In the rows, zero is written as 128.
Here are made-up things, facts about them, and rows of numbers that follow some of those facts. Name the thing behind each unnamed row.

How the things are related:
balak	γ	poplir; bero	γ	kitrer; brani	γ	fezagra; braru	γ	plasan; brikul	γ	tresku; brogrom	γ	sedrugrur
brutiska	γ	briskas; degrol	γ	griklifles; diplopos	γ	rimozo; dodi	γ	skubrim; dople	γ	plitro; dorum	γ	trabir
dovo	γ	sedrugrur; druvo	γ	dovo; duzur	γ	pobe; fega	γ	briskas; fisis	γ	zapam; flazum	γ	dridremir
flifol	γ	klebun; fofikar	γ	kikol; fuduk	γ	tredrel; ganufim	γ	plupla; gebrin	γ	tresku; gete	γ	raskek
gogrek	γ	rimozo; grage	γ	ketu; grida	γ	desu; groplal	γ	braru; kates	γ	sigak; kepen	γ	fuduk
klagril	γ	kikol; klebun	γ	skubrim; lebren	γ	plitro; lene	γ	briskas; linon	γ	staskam; lomuk	γ	brikul
luraros	γ	seklemis; mabrer	γ	kekor; mibas	γ	stode; miro	γ	skubrim; musko	γ	nidi; nabrobu	γ	pizom
naren	γ	luraros; nistuflok	γ	luraros; palu	γ	migrostuk; paskam	γ	pobe; plade	γ	fofikar; plarul	γ	dridremir
rafle	γ	skubrim; razi	γ	gaban; romu	γ	sefla; sefi	γ	gramo; setan	γ	skisi; skapo	γ	braflan
somapi	γ	fuduk; stilus	γ	duzur; stonu	γ	lani; stopak	γ	nafler; stoskik	γ	fezagra; stuskitu	γ	sedrugrur
sune	γ	luraros; sunun	γ	lafis; tati	γ	tredrel; tetril	γ	stoskik; traflir	γ	stuflam; tredrel	γ	gupledres
trizes	γ	gogrek; vidi	γ	raskek; vini	γ	nuzin; vitus	γ	skubrim; vozom	γ	ketu; zaril	γ	seklemis
bagro	λ	b; balak	λ	b; bero	λ	a; beve	λ	a; bikim	λ	b; boflek	λ	c
brani	λ	a; braru	λ	c; brikul	λ	f; brogrom	λ	f; bromem	λ	e; brufen	λ	a
brutiska	λ	b; butral	λ	b; daple	λ	a; degrol	λ	f; diplopos	λ	c; dodi	λ	d
dople	λ	c; dorum	λ	d; dovo	λ	e; draplem	λ	a; dretro	λ	f; dridi	λ	b
drokur	λ	d; druvo	λ	f; duski	λ	d; duzur	λ	a; fega	λ	f; fekle	λ	a
fezagra	λ	a; fidrom	λ	b; finos	λ	b; fisis	λ	c; fladi	λ	e; flazum	λ	d
flifol	λ	a; flomun	λ	f; fofikar	λ	f; fozum	λ	d; fuduk	λ	d; gaban	λ	g
gaklu	λ	g; ganufim	λ	c; gebrin	λ	g; gete	λ	a; giflodel	λ	b; godris	λ	b
gogrek	λ	d; gogror	λ	g; grage	λ	b; grida	λ	f; griklifles	λ	d; groplal	λ	f
gupledres	λ	e; kates	λ	b; kepen	λ	d; ketu	λ	c; kitrer	λ	c; klagril	λ	g
klamom	λ	c; klebun	λ	f; klera	λ	d; kletibuk	λ	a; koskobul	λ	b; lafis	λ	f
lari	λ	b; lebren	λ	g; lene	λ	b; libuk	λ	e; linon	λ	g; lomuk	λ	f
luraros	λ	e; mabrer	λ	e; meklel	λ	c; mibas	λ	c; miro	λ	e; morasa	λ	d
mufler	λ	e; mugris	λ	f; musko	λ	c; nabrobu	λ	b; naren	λ	g; nistuflok	λ	d
nitel	λ	a; noklem	λ	b; nonas	λ	a; noskor	λ	b; pabur	λ	f; palu	λ	e
paskam	λ	d; peklaki	λ	d; plade	λ	g; plarul	λ	g; plinan	λ	a; plitro	λ	e
plolak	λ	b; plotrupar	λ	f; plupla	λ	c; plupus	λ	c; plusto	λ	g; plusu	λ	e
pugru	λ	f; rafle	λ	a; raselem	λ	d; razi	λ	d; romu	λ	f; rufebrer	λ	c
safar	λ	a; sefi	λ	d; setan	λ	g; sezu	λ	g; skapo	λ	d; skisi	λ	a
skuplo	λ	d; sofen	λ	b; somapi	λ	a; stadron	λ	e; staplu	λ	c; staskam	λ	f
stilus	λ	g; stode	λ	a; stonu	λ	c; stopak	λ	e; stoskik	λ	c; stuskitu	λ	a
sune	λ	f; sunun	λ	g; sutu	λ	b; tati	λ	g; tetril	λ	e; trabu	λ	g
tradre	λ	f; traflir	λ	e; tragil	λ	g; tratrabrus	λ	d; tredrel	λ	b; triplan	λ	e
tripok	λ	a; trizes	λ	g; veflaner	λ	c; vidi	λ	c; vini	λ	a; vitus	λ	b
vozom	λ	c; zaril	λ	b; zekla	λ	c; zitra	λ	d; zuzal	λ	e; bagro	Ω	ganufim
balak	Ω	dretro; beve	Ω	plotrupar; bikim	Ω	kepen; braru	Ω	sezu; brikul	Ω	daple; bromem	Ω	vini
brutiska	Ω	klagril; daple	Ω	brikul; dodi	Ω	pabur; dorum	Ω	lomuk; dorum	Ω	flifol; dorum	Ω	staplu
dovo	Ω	flomun; draplem	Ω	raselem; druvo	Ω	pugru; druvo	Ω	tratrabrus; duski	Ω	dorum; duski	Ω	staplu
fekle	Ω	degrol; fezagra	Ω	rafle; fidrom	Ω	brutiska; finos	Ω	pugru; fisis	Ω	sofen; fladi	Ω	tragil
flifol	Ω	dorum; flifol	Ω	lomuk; gaklu	Ω	plarul; ganufim	Ω	peklaki; ganufim	Ω	mugris; gete	Ω	trizes
giflodel	Ω	sefi; giflodel	Ω	butral; godris	Ω	gebrin; gogrek	Ω	morasa; grage	Ω	tredrel; grida	Ω	daple
grida	Ω	brikul; groplal	Ω	zitra; gupledres	Ω	miro; gupledres	Ω	stadron; gupledres	Ω	razi; kates	Ω	bagro
klamom	Ω	musko; klamom	Ω	nonas; klebun	Ω	tragil; klera	Ω	grage; lari	Ω	plusu; luraros	Ω	plinan
meklel	Ω	noskor; meklel	Ω	somapi; morasa	Ω	fekle; nabrobu	Ω	plupus; nabrobu	Ω	gebrin; nistuflok	Ω	vini
nistuflok	Ω	bromem; nonas	Ω	klamom; noskor	Ω	stuskitu; palu	Ω	stoskik; paskam	Ω	sezu; plade	Ω	sunun
plotrupar	Ω	romu; plupus	Ω	nabrobu; plusu	Ω	lari; rafle	Ω	plusto; razi	Ω	stadron; romu	Ω	zekla
rufebrer	Ω	dridi; safar	Ω	grage; sezu	Ω	braru; skapo	Ω	veflaner; skapo	Ω	stuskitu; sofen	Ω	fisis
sofen	Ω	draplem; sofen	Ω	raselem; somapi	Ω	meklel; stadron	Ω	razi; staplu	Ω	flifol; staskam	Ω	sune
stopak	Ω	zekla; sunun	Ω	plade; sunun	Ω	braru; sutu	Ω	griklifles; tati	Ω	plade; tati	Ω	nitel
trabu	Ω	dridi; tratrabrus	Ω	druvo; tredrel	Ω	klera; triplan	Ω	luraros; trizes	Ω	brani; veflaner	Ω	meklel
vini	Ω	nistuflok; vini	Ω	klebun; vitus	Ω	flazum; vitus	Ω	zaril; vozom	Ω	traflir; zaril	Ω	koskobul
zaril	Ω	bikim; zitra	Ω	tradre; zuzal	Ω	vozom

Some things and their rows:
balak: [137 130 115 133 146 110 151 145 146 139 153 122 119 101 130 137 101 134
 133 112 117 114 115 130 104 134 127]
staplu: [108 126 129 134 119 133  58  96 131 107 116 133 142 129 176 109 124 146
 121 115  60 129 145 150 116 159 136]
plusu: [103 119 131 124 100 120 105 119 118 134 133 118 130 131 130 134 148  97
 139 130 135 159 130 144 134 132 124]
sunun: [111  85 107 124 107 181 145 141 157 130 138 134 209 106 113 131  91 158
 112  82 155 105  80 176  98 111  70]
tati: [ 76  20  78 200  45 178 187 114 145 153 144 115 117 167  79  92  74 169
  72  43 134  73  66 147 100 121 105]
luraros: [ 91 168 169 158 145  88 107  69 152 126  74  57 206 150  93  90 159 103
 135  51 188 181 188 128 167  97 201]
druvo: [124 132 114 107 135 108 122 163 127 151 159 127 123  81 133 145 105 114
 152 128 106 140 116 150 109 138 107]
finos: [154 123 118 128 141 119 142 128 140 139 142 120 128 116 129 132 120 132
 136 118 128 107 126 106 116 140 132]
razi: [107 156 133 118 121 122 135 160 110 122 130 134 105 107 127 133 119 125
 118 119 112 147 125 147 135 125 125]
plade: [111  92 117 116 115 186 130 156 149 135 127 142 203 119 115 134  88 164
 108  91 149 113  83 187 101 107  66]
grage: [137 139 128 123 154 119 136 160 135 144 138 128 111 119 130 137  98 143
 124 120 114 123 120 144 104 124 124]
pugru: [131 140 142 110 130 135  97 144 108 158 113 126 118 143 134 118 116 130
 125 133 130 140 139 132 124 119 125]
skuplo: [120 145 131 118 115 125 130 137 112 120 125 133 118 114 130 126 137 119
 123 122 124 135 132 115 151 136 129]
sune: [ 89 195 164 154 175  86 128 124 153 147  86  68 170 123  99  89  91 137
 122  40 158 171 169 164 125  74 193]
lomuk: [104 153 140 122 135 123  50 137 127 132 124 136 115 121 188 113  93 153
 112 104  53 139 137 168  97 152 128]
griklifles: [136 145 144 108 116 141 107 130 101 124 105 140 125 142 131 121 153 125
 120 135 134 134 145  96 166 140 127]
lafis: [148 121 131 113 120 132 100 115 117 153 121 123 137 136 134 116 138 117
 139 132 142 123 142  92 139 140 128]
trabir: [141 120 136 119 120 130 106 113 124 135 123 127 136 146 131 128 155 116
 135 136 143 130 139 100 144 144 125]
diplopos: [107 121 117 125 126 122 124 145 126 132 138 128 130 106 120 132 112 122
 141 131 109 143 121 164 117 120 116]
nuzin: [142 120 136 119 121 130 106 113 124 135 123 127 136 146 132 128 155 116
 133 135 142 129 138 101 144 144 125]
nafler: [141 120 136 120 121 129 107 113 124 135 123 126 137 146 132 128 156 115
 133 136 143 129 137 101 145 144 126]

Which thing is each row?
No name comes twice in this set of rows, the named rows included.
[ 95 118 115 129 100 103 132 127 123 133 153 106 121 103 121 146 137  88
 147 120 120 162 119 164 117 134 128] : stopak
[ 94 156 125 136 115 112  90 119 132  91 139 135 117  89 183 119 115 140
 110  89  47 131 132 147 122 172 139] : dorum
[ 77 185 153 178 145  63 163 151 182  95 137  74 167 101 115  85 105 146
 137  48 165 184 203 124 176  48 189] : nistuflok
[119 128 113 125 124 106 134 139 130 149 155 114 119  92 130 130 105 114
 144 113 119 133 119 137 110 132 126] : groplal
[124 135 120 120 128 113 130 147 118 152 141 112 112 106 125 132 106 116
 138 117 116 139 125 147 106 126 131] : romu
[121 112 117 127 116 127 123 118 124 130 130 121 140 119 120 125 131 117
 144 133 124 133 130 134 129 128 127] : klamom
[127 107 136 115  96 133  85  97 113 137 119 121 148 153 131 127 177  94
 144 143 150 148 145 104 159 148 123] : plitro
[ 54 111 117 232 147 100 196 112 141 130 116 186   5 180  88  83  87 159
  59 132 116  75  57 102 146 135 145] : somapi
[150 138 139 119 151 134 118 146 127 147 119 132 120 144 134 127 114 147
 120 130 128 118 132 122 119 125 126] : butral
[ 88  80 116 189  48 141 154 109  91 150 117 121  30 198  93  76 129 141
  69  86 116 101 119  77 159 143 151] : fuduk
[131 142 142 162 161  96 171 187 174  75 189 157  90 116 129 115 132 185
 122 158 116 134 158 106 146  80 110] : vini
[142 213 142 147 133 151 154  51 143  19 149 153  79  97 238 110 130 169
  68 161  86  85 118 156  37 103 175] : flifol
[108 123 144 109 107 167 102 126 124 142 135 144 171 114 107  96 142 142
 103 106 164 127 100 142 120 118  67] : braru
[136  73 117 137 113 160 116 182 158 117 123 134 168 181 155 137  81 175
 149 151 136 140 174 143 154  60 117] : tragil

The same things again, as new rows of numbers:
Some things and their rows:
skisi: [123 108 111 146 134 147 122 115 115 124 142 119 126 104 108 116 103 133
 147 136 125 149 145 104 118 117 134 138 116 127 124 138 118 116 116 134
 151 132 133 110 146 115 120 121 141 112 156 112 133 128 128 132 142 134]
koskobul: [134 142 128 132 128 141 116 121  99 129 153 129 123  96 124 120 100 125
 137 144 126 151 147 122 113 127 141 137 114 124 123 142 121 112 119 125
 134 142 136 110 142 118 118 112 128 111 150 106 140 133 129 137 144 127]
sutu: [133 141 135 114 125 143 118 122  98 130 146 126 122 107 129 120 104 126
 139 147 127 148 147 123 113 126 140 137 116 125 126 142 127 110 114 127
 128 141 137 115 141 122 116 115 131 111 149 108 142 134 127 134 141 128]
gramo: [135 149 117 135 121 143 122 118  99 127 148 121 143 101 114 126  89 123
 144 135 125 150 140 144 104 120 131 143 127 140 125 144 120 120 119 130
 136 132 135 100 148 119  94 102 130 114 155 110 125 146 126 145 140 133]
pobe: [135 148 118 136 120 145 123 117 100 126 148 115 145 103 108 127  87 125
 146 134 125 154 139 142 105 120 130 142 129 142 129 142 119 122 122 133
 138 132 136 100 147 119  93 101 129 114 157 110 128 146 126 149 140 135]
gaban: [125 121 105 144 131 146 125 118 108 124 145 119 132 102 114 121 102 131
 146 134 122 145 144 112 114 119 132 139 128 129 126 138 116 113 118 130
 149 130 135 105 146 117 103 112 140 114 154 113 133 133 128 135 141 133]
skapo: [132 147 129 116 122 137 129 122 101 134 142 136 124 109 154 123 113 116
 137 144 127 142 140 121 116 114 131 143 104 134 123 154 128 124 126 128
 125 122 135 116 155 119 119 118 147 115 135 111 113 142 123 118 132 129]
klagril: [126 122 108 133 133 137 123 121 104 129 148 136 120  95 138 120 115 123
 139 136 121 132 141 105 119 119 134 140 117 121 114 148 117 103 141 122
 140 133 134 111 147 114 105 118 145 113 141 112 128 133 128 124 148 125]
grida: [128 138 118 107 127 139 118 121  95 134 139 143 124 105 153 121 110 121
 140 134 122 132 141 126 107 124 133 136 126 125 113 145 125 107 117 122
 126 134 142 124 147 124 111 114 133 109 139 112 139 139 125 126 150 126]
sofen: [133 141 135 111 125 143 117 123  99 130 146 125 122 108 130 120 105 126
 139 147 127 147 147 122 113 126 140 138 116 125 127 142 128 110 114 128
 127 141 137 114 141 122 117 115 130 111 149 109 142 136 127 133 141 128]
brikul: [125 138 117 109 127 143 119 118  97 132 136 138 130 110 146 123 105 125
 145 128 122 138 139 127 105 126 131 134 132 128 117 140 125 114 112 127
 130 134 146 128 147 127 112 112 128 108 143 112 146 140 125 131 150 128]
vozom: [126 122 114 116 125 137 123 120 106 131 134 132 124 107 138 118 116 123
 143 139 126 132 140 112 118 114 131 145 104 127 111 154 131 109 130 135
 131 129 132 119 154 117 105 124 151 114 143 111 113 134 126 120 145 127]
libuk: [132 150 122 140 126 141 133 119 100 133 152 136 131 103 141 125 103 113
 138 137 123 146 139 132 109 114 126 140 118 140 131 148 115 132 124 117
 136 117 136 102 152 117 118 108 141 115 139 113 116 145 121 126 130 134]
plotrupar: [132 136 123 113 125 143 122 122 100 130 143 127 128 108 130 121 105 124
 142 141 123 138 143 128 110 122 134 139 126 130 125 144 124 107 120 126
 130 133 136 109 143 122 104 112 135 112 148 113 134 141 123 133 141 130]
lani: [135 149 117 136 121 143 121 119  99 127 148 121 143 101 114 126  89 123
 144 135 125 150 140 144 104 120 131 142 127 140 125 144 119 119 118 130
 136 132 135 100 148 120  93 102 130 114 155 110 125 145 126 145 141 133]
balak: [134 142 136 109 126 138 116 124  96 132 148 133 117 103 140 119 110 122
 136 148 127 142 146 119 115 126 141 137 111 121 121 147 128 105 124 123
 123 143 137 117 142 121 118 118 133 110 143 108 139 134 127 129 145 124]
mibas: [127 123 107 136 128 135 121 118 106 130 141 135 126  96 134 118 110 122
 141 136 126 136 141 111 118 114 132 145 103 127 108 154 124 112 131 132
 137 130 131 114 155 113 108 122 149 114 144 109 111 132 129 123 147 127]
diplopos: [127 123 110 134 128 135 122 117 106 130 142 135 125  96 134 119 111 122
 141 136 126 136 139 111 119 114 132 145 101 126 108 154 124 111 138 132
 137 131 132 115 155 112 107 123 148 114 143 109 112 133 128 123 148 127]
boflek: [126 122 106 140 127 139 122 116 108 127 139 127 130 100 122 119 104 126
 144 135 126 143 141 115 115 113 131 145 107 131 114 148 123 116 120 135
 142 129 131 112 154 115 107 119 147 115 151 110 115 132 129 128 144 131]
degrol: [134 138 118 129 129 136 119 122  97 132 153 139 124  93 137 121 107 119
 136 139 122 135 142 124 112 122 136 139 118 125 115 148 118 105 133 118
 132 136 135 106 145 116 106 112 135 112 143 110 129 139 125 130 147 125]
nistuflok: [129 156  94 111 115 135 107 135 121 129 121 175 142 138 246 107 106 117
 118 156 130 122 148 118 104 108 129 153 104 128 129 147 117 131  93 100
 125 131 117 122 148 131 132  92 164 113 154 114  94 146 130 118 127 131]

Rows to name:
No name comes twice in this set of rows, the named rows included.
[132 147 139 117 123 142 136 118 102 135 150 129 128 114 148 128 110 114
 140 138 123 144 133 125 117 116 125 140 117 139 135 152 122 129 151 124
 127 118 139 110 151 117 116 115 142 116 132 114 122 150 119 125 132 131] : dovo
[129 139 124 126 129 136 121 122  99 132 153 140 124  96 123 122 107 117
 136 138 123 134 141 126 114 121 136 137 120 125 116 149 119 105 141 116
 133 139 136 106 144 115 105 112 138 112 143 110 129 136 127 130 148 124] : lomuk
[130 146 121 143 124 144 131 116 105 128 146 122 136 105 126 126  96 122
 142 138 127 159 141 126 112 115 128 143 111 140 132 145 120 137 114 132
 139 121 135 108 153 117 118 110 140 116 148 109 118 139 127 133 130 135] : griklifles
[132 137 120 133 128 141 121 120 100 129 153 130 128  98 126 123 102 123
 140 137 122 142 141 124 112 123 135 138 123 129 122 144 117 110 134 123
 136 135 136 105 144 116 105 110 133 112 147 110 134 139 126 136 145 128] : fofikar
[131 136 116 137 128 145 122 119 103 126 150 121 134 101 113 123  94 127
 143 136 123 149 143 129 109 122 134 138 129 133 128 139 116 115 119 126
 141 133 136 102 143 119 103 106 131 113 155 111 136 140 126 141 141 132] : lafis
[127 158  91 120 118 146 112 131 120 126 122 161 153 145 226 109  91 119
 123 150 128 130 146 134  96 108 120 149 124 137 147 138 108 143  77  93
 136 122 119 113 142 135 130  81 157 113 163 119 103 149 126 130 121 140] : luraros
[122 106 119 129 131 152 125 115 117 124 136 110 127 118 107 117 104 137
 151 138 125 150 144 104 119 117 132 138 120 130 131 136 124 116 115 140
 147 130 135 114 144 119 117 123 142 112 158 113 138 130 126 133 138 136] : fezagra
[144 151 114 118 134 150 126 121  62 128 145 113 131  89 110 116 114 128
 150 148 126 158 163 146  93 100 157 124 132 127 101 144 137 112  48 114
 132 121 137  95 144 129 105 125 115 105 152 111 129 116 123 129 127 129] : tredrel
[136 132  90 123 138 142 130 121  62 131 142 124 124  85 129 113 130 123
 149 141 120 136 158 131  98  94 148 127 132 123  88 152 134  99  65 106
 137 110 134  98 149 126  94 132 136 107 141 116 114 112 121 114 133 126] : tati
[124 110 112 137 136 138 119 119 109 129 145 137 115  97 131 114 115 125
 141 138 124 136 144  99 122 117 136 139 106 120 111 147 120 106 130 125
 142 134 132 115 148 113 122 126 146 111 144 111 126 127 127 121 148 127] : bero
[134 149 130 119 123 143 133 123 105 135 146 133 132 115 149 126 108 116
 140 141 123 143 139 130 111 112 129 141 120 143 134 147 121 129 126 126
 129 116 136 105 152 121 117 110 143 115 139 115 116 151 118 123 125 134] : bromem
[110 101 119 133 130 137 123 130 122 143 130 144  98  90   8 115  99 113
 141 143 126 119 154 133 113 140 126 144 107 135 124 133 129  92  32 146
 139 136 133 114 155 118 132 120 162 117 151 117 124 120 129  99 143 137] : flifol

